Below is a small trained network, with its code and all its weights. Each question gives an input and a target symbol and asks what happens when units are switched off, that is, made to give their printed mean instead of their output.

import numpy as np


def w(rows, s, z=0):
    codes = np.array(rows[::2]) - 128.0
    scale = np.full(codes.shape[1], s)
    scale[-1] = z or s
    return codes * scale


def norm(h):
    return h / np.sqrt((h * h).mean(-1, keepdims=True) + 1e-5)


def f(y):
    return y / 2 * (1 + np.tanh(0.7978845608 * (y + 0.044715 * y**3)))


def softmax(a):
    e = np.exp(a - a.max(-1, keepdims=True))
    return e / e.sum(-1, keepdims=True)


def log_softmax(a):
    a = a - a.max(-1, keepdims=True)
    return a - np.log(np.exp(a).sum(-1, keepdims=True))


def net(x, mask):
    ids = ['ΓΔΛΣΨαεζηθξπτω'.index(c) for c in x.split()]
    T = len(ids)
    res = E[ids] + P[:T]
    u = 0
    for l in range(2):
        q, k, v = (norm(res) @ M[l].T for M in (Q, K, V))
        z = softmax(np.where(np.tri(T) > 0, q @ k.T / 3**0.5, -1e9)) @ v
        res = res + np.where(mask[u], z, O[l][:, -1]) @ O[l][:, :-1]
        u += 1
        y = f(norm(res) @ A[l][:, :-1].T + A[l][:, -1])
        res = res + np.where(mask[u : u + 4], y, B[l][:, -1]) @ B[l][:, :-1]
        u += 4
    return log_softmax(norm(res)[-1] @ U[:, :-1].T + U[:, -1])


Q, K, V, O, A, B = {}, {}, {}, {}, {}, {}
E = w([
[155,197,170,86,117,191,120],'Γ',
[245,32,48,221,141,77,198],'Δ',
[104,101,163,69,87,126,155],'Λ',
[47,191,130,136,165,250,180],'Σ',
[57,145,161,158,142,88,134],'Ψ',
[92,197,81,117,107,94,164],'α',
[151,156,195,127,129,173,107],'ε',
[114,115,144,89,219,141,154],'ζ',
[117,167,150,124,159,212,119],'η',
[127,168,113,109,175,86,91],'θ',
[124,175,125,105,161,176,106],'ξ',
[147,176,156,96,104,154,130],'π',
[153,169,214,75,139,185,111],'τ',
[132,177,124,152,121,210,154],'ω',
],0.021)
P = w([
[186,243,240,158,212,213,254],'0',
[162,208,189,92,181,169,179],'1',
[155,191,172,76,161,168,145],'2',
[151,175,161,68,143,171,120],'3',
[147,160,153,66,130,168,104],'4',
[140,144,147,66,116,172,92],'5',
[134,130,140,66,104,175,86],'6',
[131,120,133,68,93,177,84],'7',
[126,111,126,71,81,184,76],'8',
[123,99,120,74,77,188,78],'9',
[121,93,114,77,66,196,74],'10',
[121,86,109,84,57,204,70],'11',
],0.0073)
Q[0] = w([
[3,80,223,179,163,124,225],'L0H0',
[174,109,33,11,85,169,154],'L0H0',
[230,51,137,72,215,193,39],'L0H0',
],0.0057)
K[0] = w([
[58,95,254,118,124,188,156],'L0H0',
[177,81,103,143,109,111,222],'L0H0',
[172,44,133,102,221,154,118],'L0H0',
],0.0075)
V[0] = w([
[175,122,91,199,186,136,179],'L0H0',
[84,72,156,94,37,212,127],'L0H0',
[162,2,100,155,85,81,161],'L0H0',
],0.0065)
O[0] = w([
[144,61,55,104,166,149,61,104],'L0H0',
[255,172,169,75,146,163,92,148],'L0H0',
[150,83,78,40,100,46,49,1],'L0H0',
],0.0078,0.0056)
A[0] = w([
[166,211,88,153,87,14,2,222],'L0N0',
[228,126,160,240,192,50,180,2],'L0N1',
[48,68,88,202,197,189,190,83],'L0N2',
[30,133,87,221,35,83,131,86],'L0N3',
],0.0082,0.0057)
B[0] = w([
[99,171,129,132,181,153,209,154],'L0N0',
[190,247,143,94,49,97,103,124],'L0N1',
[183,90,150,121,86,194,112,252],'L0N2',
[128,49,100,113,148,186,115,150],'L0N3',
],0.015,0.0033)
Q[1] = w([
[163,62,86,165,135,46,54],'L1H0',
[127,216,215,157,137,245,169],'L1H0',
[128,43,152,90,16,145,136],'L1H0',
],0.011)
K[1] = w([
[86,153,189,116,140,187,179],'L1H0',
[103,118,71,141,162,3,43],'L1H0',
[203,125,139,96,51,121,114],'L1H0',
],0.011)
V[1] = w([
[112,78,178,73,212,181,235],'L1H0',
[245,117,69,125,167,157,188],'L1H0',
[124,179,125,1,84,69,39],'L1H0',
],0.006)
O[1] = w([
[99,148,83,177,137,83,105,255],'L1H0',
[99,118,157,133,88,40,115,195],'L1H0',
[159,88,168,184,81,248,127,39],'L1H0',
],0.014,0.0066)
A[1] = w([
[111,250,103,136,157,187,124,118],'L1N0',
[90,15,36,190,173,148,93,41],'L1N1',
[84,146,175,96,129,140,138,2],'L1N2',
[99,95,145,118,149,142,47,206],'L1N3',
],0.017,0.0078)
B[1] = w([
[72,117,97,108,131,73,107,254],'L1N0',
[163,79,117,110,5,204,91,141],'L1N1',
[167,93,86,152,152,170,116,151],'L1N2',
[115,148,96,145,139,111,131,159],'L1N3',
],0.024,0.015)
U = w([
[165,69,147,117,195,142,136,134],'Γ',
[157,148,175,179,142,113,61,130],'Δ',
[152,212,162,147,96,179,156,222],'Λ',
[75,90,135,108,112,196,82,93],'Σ',
[112,82,167,216,124,111,149,104],'Ψ',
[205,140,100,174,121,86,173,153],'α',
[163,167,102,71,152,156,117,96],'ε',
[81,219,144,134,168,100,145,202],'ζ',
[170,142,161,102,159,122,37,102],'η',
[138,68,197,86,86,67,123,64],'θ',
[150,193,92,184,170,185,120,147],'ξ',
[154,154,115,65,140,140,177,99],'π',
[117,124,96,142,116,143,246,88],'τ',
[108,22,35,142,94,75,58,2],'ω',
],0.013,0.011)

Each question gives the input, a string of symbols that net reads in full, and the target symbol t.
The units are the heads (3 rows each of Q, K, V and O) and the neurons (one row each of A and B). Each row of codes is followed by its name. A weight is (code - 128) times the scale printed after its matrix; where a second scale follows, it is the last column's (O, A, B and U).
mask holds one flag per unit, layer by layer, with each layer's heads first. A switched-off unit (its flag False) gives its mean, the last column of its rows in O or B, instead of its output. The means were averaged over made-up inputs and are rounded, as every weight is.
A unit's drop is (log p(t) with every unit on - log p(t) with that unit switched off) / (log p(t) with every unit on - log p(t) with every unit switched off).
The circuit of an input: a set's keep is (log p(t) with only the set's units on - log p(t) with every unit switched off) / (log p(t) with every unit on - log p(t) with every unit switched off). Starting from all 10 units, units are removed one at a time, each time the one whose removal leaves the highest keep (on an exact tie, the one counted first), for as long as the keep stays at least 0.8.
circuit, biggest first: the units of the circuit, biggest drop first
unit that matters most: the unit with the biggest drop
top k neurons: the k neurons with the biggest drops, biggest first
k most important neurons of layer l: the k neurons of layer l with the biggest drops, biggest first
input ξ α η ε Ψ Λ ω Λ Σ Δ Σ, target Σ: top 3 neurons => L0N1; L1N2; L0N2
input η α Λ ξ Σ Λ Λ α, target ω: circuit, biggest first => L0H0; L0N3; L1N1
input Δ Λ ζ Λ ζ, target Γ: unit that matters most => L0N1
input η α Δ Λ θ Λ Λ ε, target Δ: top 3 neurons => L0N0; L1N0; L0N1
input θ Λ Ψ Λ Ψ, target ω: top 4 neurons => L0N2; L0N3; L1N1; L0N0
input Λ θ θ, target ω: 3 most important neurons of layer 0 => L0N3; L0N2; L0N0
input Γ η Ψ ω Ψ Λ, target ζ: circuit, biggest first => L0N2; L1N1; L1N0
input Λ Δ η ω ω, target Λ: circuit, biggest first => L1H0; L1N0; L0N1; L0H0
input τ θ ε α π θ, target ω: 3 most important neurons of layer 0 => L0N3; L0N2; L0N1
input Δ ε Ψ ε ζ Σ Λ Σ, target Σ: top 4 neurons => L0N1; L1N2; L0N2; L1N3
input ζ Λ θ η Δ Λ ζ π, target π: top 4 neurons => L0N0; L0N1; L1N0; L1N2
input Ψ τ Λ Λ Δ Λ ζ Ψ τ, target η: top 3 neurons => L1N0; L0N1; L1N2
input Ψ Λ ζ π ζ, target ω: top 3 neurons => L0N2; L1N1; L0N1
input α Λ Λ Λ ξ Δ ζ Ψ Λ, target θ: top 2 neurons => L0N1; L1N0
input η Δ ξ, target ω: top 2 neurons => L0N0; L0N2
input ζ Λ ζ, target ω: 3 most important neurons of layer 0 => L0N2; L0N1; L0N0
input Λ Λ Σ ξ η Λ Ψ Λ, target Λ: circuit, biggest first => L0H0; L1N0
input ω Λ ζ Λ Λ ζ Λ Λ ζ, target Σ: top 2 neurons => L0N2; L1N1
input Δ α ω Ψ θ Λ ζ Λ, target θ: circuit, biggest first => L1H0; L1N0; L0H0
input ξ Δ Ψ ξ, target ω: top 2 neurons => L0N0; L1N1
input Λ θ θ τ Γ Ψ η Σ τ Λ θ, target Σ: top 3 neurons => L1N1; L0N3; L0N2
input Λ Σ ζ θ Ψ ω Λ η ζ θ τ ζ, target Σ: top 2 neurons => L1N1; L0N2
input Λ ζ Λ, target ω: circuit, biggest first => L1H0; L0H0; L1N2
input Ψ Λ ω ζ Λ ζ Δ, target α: circuit, biggest first => L1N0
input Δ θ η Λ ζ ζ ω, target Λ: circuit, biggest first => L1H0; L1N0; L0H0; L0N1
input Ψ Λ ζ ζ ζ Λ τ Ψ, target ω: 2 most important neurons of layer 0 => L0N3; L0N2
